Below are the code and all the weights of a small trained network. Each question names an input and a class and asks about switching units off, where a switched-off unit gives its printed mean instead of its output.

import numpy as np


def w(rows, s, z=0):
    codes = np.array(rows[::2]) - 128.0
    scale = np.full(codes.shape[1], s)
    scale[-1] = z or s
    return codes * scale


def f(y):
    return np.maximum(y, 0)


def log_softmax(a):
    a = a - a.max(-1, keepdims=True)
    return a - np.log(np.exp(a).sum(-1, keepdims=True))


def net(x, mask):
    res = np.array(x, float).reshape(1, 4) / 4 @ E
    y = f(res @ A[0][:, :-1].T + A[0][:, -1])
    res = res + np.where(mask, y, B[0][:, -1]) @ B[0][:, :-1]
    return log_softmax(res[-1] @ U[:, :-1].T + U[:, -1])


A, B = {}, {}
E = w([
[82,51,130,204,80,87,57,140],'x0',
[117,104,139,152,250,171,112,63],'x1',
[172,65,170,203,133,150,106,124],'x2',
[198,101,137,127,125,144,147,81],'x3',
],0.011)
A[0] = w([
[170,71,133,71,78,123,138,152,205],'N0',
[175,125,152,93,140,119,200,136,151],'N1',
[162,88,143,163,117,125,127,118,191],'N2',
[100,93,206,211,140,101,88,95,157],'N3',
[138,148,175,113,32,94,172,171,254],'N4',
[95,44,155,163,114,162,50,120,150],'N5',
[114,80,154,220,129,117,41,116,180],'N6',
[77,99,162,176,108,130,51,119,244],'N7',
[105,140,134,97,210,183,131,83,189],'N8',
[36,142,115,73,79,94,86,172,165],'N9',
[95,141,130,106,234,184,157,79,187],'N10',
[83,170,75,95,107,46,109,164,176],'N11',
[255,171,133,104,143,191,183,106,245],'N12',
],0.0077,0.003)
B[0] = w([
[147,160,125,83,115,136,124,171,197],'N0',
[158,163,168,107,99,156,201,109,187],'N1',
[168,108,120,129,57,166,90,150,190],'N2',
[145,112,99,111,103,228,3,166,230],'N3',
[133,194,123,135,88,92,170,211,250],'N4',
[111,108,59,162,141,162,101,155,232],'N5',
[150,64,22,164,117,165,8,216,254],'N6',
[84,139,13,159,82,133,77,188,236],'N7',
[69,104,75,35,191,172,156,95,214],'N8',
[55,181,78,122,214,65,150,182,229],'N9',
[85,60,88,44,181,174,133,65,229],'N10',
[90,158,82,123,152,68,188,148,223],'N11',
[165,124,221,96,104,235,154,120,254],'N12',
],0.007,0.0087)
U = w([
[86,167,96,125,131,11,163,166,147],'0',
[177,157,187,121,76,149,171,140,126],'1',
[120,109,162,213,146,110,150,83,3],'2',
[128,78,100,157,116,169,59,157,133],'3',
[114,100,131,83,183,161,178,38,146],'4',
],0.011,0.0038)

Each question gives the input, the list of numbers given to net, and the class t.
The units are the neurons (one row each of A and B). Each row of codes is followed by its name. A weight is (code - 128) times the scale printed after its matrix; where a second scale follows, it is the last column's (A, B and U).
mask holds one flag per neuron, in row order. A switched-off neuron (its flag False) gives its mean, the last column of its row in B, instead of its output. The means were averaged over made-up inputs and are rounded, as every weight is.
A unit's drop is (log p(t) with every unit on - log p(t) with that unit switched off) / (log p(t) with every unit on - log p(t) with every unit switched off).
The circuit of an input: a set's keep is (log p(t) with only the set's units on - log p(t) with every unit switched off) / (log p(t) with every unit on - log p(t) with every unit switched off). Starting from the 12 units with the biggest drops (on a tie, the unit counted first), units are removed one at a time, each time the one whose removal leaves the highest keep (on an exact tie, the one counted first), for as long as the keep stays at least 0.8.
circuit, biggest first: the units of the circuit, biggest drop first
k most important neurons: the k neurons with the biggest drops, biggest first
drop when u is switched off: that unit's drop, to one decimal
input [5,3,-4,-7], class 0: circuit, biggest first : (N9)
input [-5,-7,3,-2], class 1: 2 most important neurons : (N12 N7)
input [2,3,-2,7], class 4: 2 most important neurons : (N6 N7)
input [-4,-1,-1,4], class 1: 2 most important neurons : (N12 N9)
input [-3,-3,2,-3], class 0: 2 most important neurons : (N3 N12)
input [-5,-2,5,-8], class 0: 2 most important neurons : (N12 N3)
input [-8,-7,-3,0], class 1: 2 most important neurons : (N12 N1)
input [-1,-8,1,4], class 1: drop when N7 is switched off : 0.1
input [-1,-4,5,0], class 1: drop when N6 is switched off : 0.2
input [1,-8,1,-1], class 0: drop when N11 is switched off : 0.0
input [-4,-5,0,1], class 1: drop when N12 is switched off : 0.1
